Below are the code and all the weights of a small trained network. Each question names an input and a class and asks about switching units off, where a switched-off unit gives its printed mean instead of its output.

import numpy as np


def w(rows, s, z=0):
    codes = np.array(rows[::2]) - 128.0
    scale = np.full(codes.shape[1], s)
    scale[-1] = z or s
    return codes * scale


def f(y):
    return np.maximum(y, 0)


def log_softmax(a):
    a = a - a.max(-1, keepdims=True)
    return a - np.log(np.exp(a).sum(-1, keepdims=True))


def net(x, mask):
    res = np.array(x, float).reshape(1, 8) / 4 @ E
    y = f(res @ A[0][:, :-1].T + A[0][:, -1])
    res = res + np.where(mask, y, B[0][:, -1]) @ B[0][:, :-1]
    return log_softmax(res[-1] @ U[:, :-1].T + U[:, -1])


A, B = {}, {}
E = w([
[52,115,22,96,101,215,57,170,75,60],'x0',
[17,177,81,141,207,52,159,41,122,53],'x1',
[151,109,205,51,47,128,87,75,203,28],'x2',
[195,191,99,46,190,227,164,25,70,149],'x3',
[144,2,193,91,229,112,123,147,52,58],'x4',
[127,129,130,131,129,128,123,125,128,132],'x5',
[125,85,136,229,68,198,213,74,103,60],'x6',
[129,134,135,133,121,123,113,118,115,132],'x7',
],0.008)
A[0] = w([
[49,128,68,121,117,216,77,146,99,153,124],'n0',
[200,131,131,104,125,211,155,85,100,149,105],'n1',
[107,200,106,148,88,128,129,126,184,180,78],'n2',
[122,95,137,139,112,105,110,121,168,148,3],'n3',
[127,184,130,136,62,145,95,115,142,140,121],'n4',
[115,119,90,83,107,169,80,161,104,90,85],'n5',
[33,170,120,153,175,53,173,37,117,106,95],'n6',
[132,116,150,119,75,142,99,69,165,89,60],'n7',
[100,111,147,218,72,196,190,66,89,89,115],'n8',
[162,128,154,87,92,143,43,88,178,77,115],'n9',
[117,237,95,145,80,113,144,109,177,166,113],'n10',
[59,154,73,133,161,114,113,64,139,26,128],'n11',
[96,129,52,117,59,144,94,141,115,92,85],'n12',
[123,98,87,177,130,101,136,149,73,187,136],'n13',
[162,63,146,186,67,212,142,126,113,146,90],'n14',
[115,121,168,119,153,92,110,152,89,109,86],'n15',
[95,80,125,176,71,74,81,178,159,127,111],'n16',
[130,121,173,98,101,140,119,107,184,80,40],'n17',
[96,145,155,188,107,74,114,197,181,122,99],'n18',
[139,165,133,173,142,134,148,162,69,148,58],'n19',
[93,100,140,197,93,90,152,183,127,96,36],'n20',
[164,131,163,107,105,106,107,90,187,86,53],'n21',
[146,139,99,168,141,141,176,150,109,117,124],'n22',
[123,145,134,69,113,100,55,103,177,121,93],'n23',
[105,157,134,59,66,130,158,134,141,64,90],'n24',
[119,165,134,8,172,88,47,195,142,225,91],'n25',
[106,166,76,146,67,132,142,116,173,156,85],'n26',
[180,158,129,91,170,182,134,59,148,151,44],'n27',
[113,187,68,165,203,121,79,183,109,211,124],'n28',
[127,190,112,121,111,146,142,121,159,142,32],'n29',
[74,136,70,104,130,170,97,145,108,68,96],'n30',
[115,125,92,125,141,120,108,106,142,125,255],'n31',
[129,44,151,106,192,96,106,150,40,84,88],'n32',
[149,71,191,106,188,122,156,132,89,121,65],'n33',
[183,156,170,130,144,38,177,51,164,205,107],'n34',
[192,118,150,135,113,201,93,199,128,171,98],'n35',
[155,189,97,61,160,185,161,51,74,135,81],'n36',
[160,119,141,162,107,89,234,121,171,131,103],'n37',
[130,132,109,188,167,142,156,177,99,171,25],'n38',
],0.011,0.0075)
B[0] = w([
[192,140,195,202,190,105,106,131,126,144,208],'n0',
[74,139,112,116,107,47,72,192,112,78,186],'n1',
[190,53,76,99,140,162,71,74,128,126,193],'n2',
[125,157,145,136,136,96,107,168,111,90,138],'n3',
[156,49,91,99,116,122,93,109,156,126,177],'n4',
[187,137,199,183,159,101,99,128,118,182,179],'n5',
[209,171,101,98,12,145,151,239,167,183,230],'n6',
[64,142,93,128,176,156,191,115,105,184,169],'n7',
[79,154,158,139,131,177,163,75,224,25,204],'n8',
[112,176,72,118,168,138,215,120,70,179,194],'n9',
[183,2,84,82,126,147,92,61,134,109,213],'n10',
[175,156,128,96,42,125,158,210,158,185,222],'n11',
[191,119,222,200,172,74,114,121,110,141,183],'n12',
[89,167,79,92,163,156,187,91,73,133,196],'n13',
[151,191,163,106,42,132,169,159,224,139,188],'n14',
[147,77,107,148,117,148,104,98,129,117,165],'n15',
[80,163,109,69,146,50,50,158,90,72,216],'n16',
[99,120,62,122,187,149,184,118,70,210,167],'n17',
[103,149,115,77,149,81,57,168,65,79,205],'n18',
[116,162,107,69,186,160,186,110,102,152,158],'n19',
[57,144,118,99,142,63,46,161,97,85,176],'n20',
[112,182,76,162,154,160,168,116,66,165,170],'n21',
[102,176,119,123,133,150,170,80,102,124,159],'n22',
[59,176,108,126,141,187,196,70,127,128,172],'n23',
[85,156,92,156,155,184,180,100,57,121,167],'n24',
[102,221,198,149,28,166,155,91,252,52,246],'n25',
[179,54,89,68,144,163,107,69,117,119,182],'n26',
[65,111,114,108,134,63,63,185,84,103,174],'n27',
[80,178,97,125,131,150,208,70,82,137,250],'n28',
[174,98,120,94,110,156,69,83,111,84,152],'n29',
[200,144,213,198,195,112,95,107,82,161,192],'n30',
[103,132,152,102,139,118,145,93,171,51,197],'n31',
[196,33,49,87,120,186,88,35,138,103,218],'n32',
[199,37,97,116,135,186,74,67,117,108,183],'n33',
[171,158,247,221,203,118,79,130,96,183,225],'n34',
[193,153,91,79,49,137,132,192,110,205,200],'n35',
[21,112,123,77,153,29,33,204,96,66,208],'n36',
[162,169,216,187,160,117,106,98,133,142,183],'n37',
[104,199,89,121,191,173,171,110,77,199,171],'n38',
],0.0086,0.015)
U = w([
[51,132,94,84,178,52,27,191,69,89,47],'0',
[213,8,62,98,162,181,88,52,113,131,35],'1',
[218,154,235,221,238,106,97,122,93,205,34],'2',
[68,169,51,120,207,169,238,90,47,197,41],'3',
[225,167,93,87,22,136,149,254,143,229,57],'4',
[81,179,162,147,117,173,154,73,206,56,254],'5',
],0.0099,0.0082)

Each question gives the input, the list of numbers given to net, and the class t.
The units are the neurons (one row each of A and B). Each row of codes is followed by its name. A weight is (code - 128) times the scale printed after its matrix; where a second scale follows, it is the last column's (A, B and U).
mask holds one flag per neuron, in row order. A switched-off neuron (its flag False) gives its mean, the last column of its row in B, instead of its output. The means were averaged over made-up inputs and are rounded, as every weight is.
A unit's drop is (log p(t) with every unit on - log p(t) with that unit switched off) / (log p(t) with every unit on - log p(t) with every unit switched off).
The circuit of an input: a set's keep is (log p(t) with only the set's units on - log p(t) with every unit switched off) / (log p(t) with every unit on - log p(t) with every unit switched off). Starting from the 12 units with the biggest drops (on a tie, the unit counted first), units are removed one at a time, each time the one whose removal leaves the highest keep (on an exact tie, the one counted first), for as long as the keep stays at least 0.8.
circuit, biggest first: the units of the circuit, biggest drop first
unit that matters most: the unit with the biggest drop
k most important neurons: the k neurons with the biggest drops, biggest first
drop when u is switched off: that unit's drop, to one decimal
input [-6,-5,8,6,2,4,5,6], class 3: unit that matters most => n9
input [-7,7,-5,-3,7,0,3,-3], class 1: 2 most important neurons => (n32; n33)
input [-8,0,-8,5,-6,-7,-1,-6], class 2: 3 most important neurons => (n34; n37; n9)
input [1,5,6,-3,1,-5,-5,-8], class 3: circuit, biggest first => (n23; n9)
input [5,-5,6,6,6,3,-6,3], class 0: 2 most important neurons => (n36; n1)
input [-3,7,8,8,7,-6,-4,-4], class 0: 2 most important neurons => (n36; n27)
input [-5,5,-2,-7,-7,2,-8,-7], class 5: 3 most important neurons => (n25; n36; n28)
input [-7,2,8,8,0,-2,8,1], class 0: 2 most important neurons => (n36; n1)
input [4,-2,0,5,-6,-3,5,8], class 1: 2 most important neurons => (n25; n10)
input [6,-2,3,6,-3,8,-8,-1], class 5: 2 most important neurons => (n25; n23)
input [4,-2,8,-4,2,-8,8,-1], class 3: 2 most important neurons => (n17; n9)
input [-5,-7,-3,-3,-5,-6,8,-6], class 5: 4 most important neurons => (n8; n6; n11; n37)
input [-7,-7,4,5,-3,2,-1,8], class 2: 3 most important neurons => (n34; n6; n11)
input [0,5,-4,0,-6,3,1,-5], class 1: circuit, biggest first => (n10)
input [-1,-2,-8,7,-8,0,-2,-3], class 1: 2 most important neurons => (n10; n2)
input [5,-6,-4,-3,-5,2,-8,0], class 5: 2 most important neurons => (n25; n6)
input [-6,7,6,-6,5,5,3,-5], class 4: 3 most important neurons => (n6; n11; n36)
input [6,-6,7,-5,0,6,0,7], class 3: 2 most important neurons => (n9; n34)
input [4,-2,-2,2,-2,-8,-7,2], class 5: drop when n25 is switched off => 1.0
input [7,1,3,5,-3,-3,-6,8], class 2: circuit, biggest first => (n30)
input [4,-6,2,8,-8,8,-5,-3], class 0: drop when n27 is switched off => 0.7
input [-7,1,-6,-4,-8,-7,-7,-8], class 1: drop when n10 is switched off => 1.1
input [6,2,-6,-6,3,-2,-7,7], class 5: drop when n34 is switched off => 0.2
